Below are the code and all the weights of a small trained network. Each question names an input and a target symbol and asks about switching units off, where a switched-off unit gives its printed mean instead of its output.

import numpy as np


def w(rows, s, z=0):
    codes = np.array(rows[::2]) - 128.0
    scale = np.full(codes.shape[1], s)
    scale[-1] = z or s
    return codes * scale


def norm(h):
    return h / np.sqrt((h * h).mean(-1, keepdims=True) + 1e-5)


def f(y):
    return np.maximum(y, 0)


def softmax(a):
    e = np.exp(a - a.max(-1, keepdims=True))
    return e / e.sum(-1, keepdims=True)


def log_softmax(a):
    a = a - a.max(-1, keepdims=True)
    return a - np.log(np.exp(a).sum(-1, keepdims=True))


def net(x, mask):
    ids = ['ΔΠΦβγεμτω'.index(c) for c in x.split()]
    T = len(ids)
    res = E[ids] + P[:T]
    r = norm(res)
    for j in range(2):
        rows = slice(2 * j, 2 * j + 2)
        q, k, v = (r @ M[0][rows].T for M in (Q, K, V))
        z = softmax(np.where(np.tri(T) > 0, q @ k.T / 2**0.5, -1e9)) @ v
        o = O[0][rows]
        res = res + np.where(mask[j], z, o[:, -1]) @ o[:, :-1]
    y = f(norm(res) @ A[0][:, :-1].T + A[0][:, -1])
    res = res + np.where(mask[2:10], y, B[0][:, -1]) @ B[0][:, :-1]
    return log_softmax(norm(res)[-1] @ U[:, :-1].T + U[:, -1])


Q, K, V, O, A, B = {}, {}, {}, {}, {}, {}
E = w([
[143,42,192,170,86],'Δ',
[144,144,163,191,179],'Π',
[112,152,6,145,80],'Φ',
[72,137,120,239,134],'β',
[63,144,171,78,193],'γ',
[87,143,90,173,107],'ε',
[79,138,118,234,138],'μ',
[79,73,136,118,177],'τ',
[61,126,111,111,205],'ω',
],0.019)
P = w([
[2,158,208,243,56],'0',
[22,148,200,231,94],'1',
[52,142,185,219,107],'2',
[72,137,175,202,120],'3',
[92,131,165,188,125],'4',
[107,129,160,174,134],'5',
[124,125,154,162,142],'6',
[139,119,149,150,146],'7',
[156,117,140,141,149],'8',
[171,118,131,130,154],'9',
[188,116,122,120,156],'10',
[208,118,112,110,162],'11',
[224,113,118,98,168],'12',
[247,111,107,84,174],'13',
],0.0084)
Q[0] = w([
[107,112,92,160,254],'H0',
[73,53,111,57,175],'H0',
[156,180,147,223,77],'H1',
[152,144,99,113,28],'H1',
],0.013)
K[0] = w([
[167,226,101,106,215],'H0',
[162,10,53,59,212],'H0',
[57,117,179,242,80],'H1',
[87,190,113,114,3],'H1',
],0.011)
V[0] = w([
[106,239,88,89,197],'H0',
[103,139,2,85,176],'H0',
[109,35,14,193,59],'H1',
[138,198,72,102,96],'H1',
],0.0083)
O[0] = w([
[19,172,127,243,87,189],'H0',
[19,92,184,195,115,134],'H0',
[71,2,100,218,177,120],'H1',
[131,224,129,151,198,1],'H1',
],0.0078,0.0049)
A[0] = w([
[143,132,121,154,1,88],'N0',
[112,119,165,158,140,107],'N1',
[122,89,109,159,118,89],'N2',
[122,104,157,153,145,50],'N3',
[59,124,120,147,129,253],'N4',
[167,139,107,74,115,114],'N5',
[107,117,138,54,141,55],'N6',
[153,103,129,135,82,75],'N7',
],0.024,0.0048)
B[0] = w([
[7,161,27,105,70,143],'N0',
[85,132,42,113,145,181],'N1',
[156,220,171,197,97,175],'N2',
[98,161,103,76,60,160],'N3',
[178,106,145,96,187,254],'N4',
[113,140,215,167,152,136],'N5',
[154,95,80,191,38,139],'N6',
[82,219,39,120,185,139],'N7',
],0.014,0.019)
U = w([
[39,194,56,167,59,126],'Δ',
[254,213,41,154,149,2],'Π',
[229,105,200,210,135,163],'Φ',
[144,140,115,128,99,33],'β',
[126,165,185,78,50,163],'γ',
[138,154,160,100,73,110],'ε',
[136,151,155,103,67,115],'μ',
[156,36,101,139,46,204],'τ',
[96,95,126,83,191,166],'ω',
],0.012,0.0069)

Each question gives the input, a string of symbols that net reads in full, and the target symbol t.
The units are the heads (2 rows each of Q, K, V and O) and the neurons (one row each of A and B). Each row of codes is followed by its name. A weight is (code - 128) times the scale printed after its matrix; where a second scale follows, it is the last column's (O, A, B and U).
mask holds one flag per unit, heads first, then neurons. A switched-off unit (its flag False) gives its mean, the last column of its rows in O or B, instead of its output. The means were averaged over made-up inputs and are rounded, as every weight is.
A unit's drop is (log p(t) with every unit on - log p(t) with that unit switched off) / (log p(t) with every unit on - log p(t) with every unit switched off).
The circuit of an input: a set's keep is (log p(t) with only the set's units on - log p(t) with every unit switched off) / (log p(t) with every unit on - log p(t) with every unit switched off). Starting from all 10 units, units are removed one at a time, each time the one whose removal leaves the highest keep (on an exact tie, the one counted first), for as long as the keep stays at least 0.8.
circuit, biggest first: the units of the circuit, biggest drop first
most important unit: the unit with the biggest drop
k most important neurons: the k neurons with the biggest drops, biggest first
heads that matter: for each layer, one digit per head in row order, 1 if its drop is at least 0.15 and else 0, layers parted by /
drop when u is switched off: that unit's drop, to one decimal
input τ ω Δ β Π ω μ Φ Δ Φ ω τ Π τ, target τ: most important unit -> N6
input ω Π Δ τ Π Π Δ ω ω ε ω ε Φ μ, target Δ: heads that matter -> 01
input Φ μ Φ, target Π: circuit, biggest first -> N3, N1
input Π β Π ε τ, target τ: heads that matter -> 10
input ε β ω Φ τ ω Δ ε τ γ, target τ: heads that matter -> 01
input τ Π Π, target Π: 3 most important neurons -> N4, N2, N0
input ε γ Π β ω μ μ Π β, target Π: heads that matter -> 11
input ω ω ε ω Δ γ μ ω ε ω τ ε, target Φ: heads that matter -> 01
input τ μ Δ β τ Φ Π τ Δ, target Π: heads that matter -> 10
input Φ Φ Π ω μ Π μ Π Φ, target Φ: heads that matter -> 01
input γ τ τ Δ τ Π, target Δ: circuit, biggest first -> N4, N3
input Φ ω ε Δ τ Φ ε τ γ, target τ: heads that matter -> 00
input ω τ μ Π τ Δ Π Π ω μ β Π Π, target Φ: heads that matter -> 10
input Δ ω Π ε Δ ω μ τ ε ω μ μ ε, target Φ: 2 most important neurons -> N1, N2
input Δ μ μ, target Π: most important unit -> H0
input Π τ Π ε ω ω τ ω γ ω γ Π Φ γ, target γ: circuit, biggest first -> H1, N1, H0
input ω Π μ ω Δ Π Δ ω β ω Π ω Π, target Φ: heads that matter -> 11
input μ Π γ μ Φ ω Δ, target Δ: heads that matter -> 00
input β γ Π Δ Π Φ μ Π τ γ Δ Δ ε, target Δ: 2 most important neurons -> N4, N0
input Δ τ γ τ Π ω γ Π Δ Π Δ ω ε β, target Δ: 2 most important neurons -> N0, N4
input ω Π Π, target Π: 4 most important neurons -> N4, N0, N2, N3
input γ τ ω τ ω β μ Φ Δ ω τ ω μ ε, target Δ: most important neuron -> N0
input ε τ ω ε, target Π: drop when N3 is switched off -> 0.0
input Π γ Δ Φ ε ω τ β ω Δ Φ γ γ, target γ: drop when H0 is switched off -> 0.2
input Π μ ε Φ μ, target Π: drop when H0 is switched off -> 1.0
input ω τ τ τ Δ ε Π Φ Π Φ ω Φ β μ, target Δ: drop when N1 is switched off -> -0.1
input ω Π ω Δ ε Φ ε ω μ Φ τ μ ω Δ, target Π: most important neuron -> N7
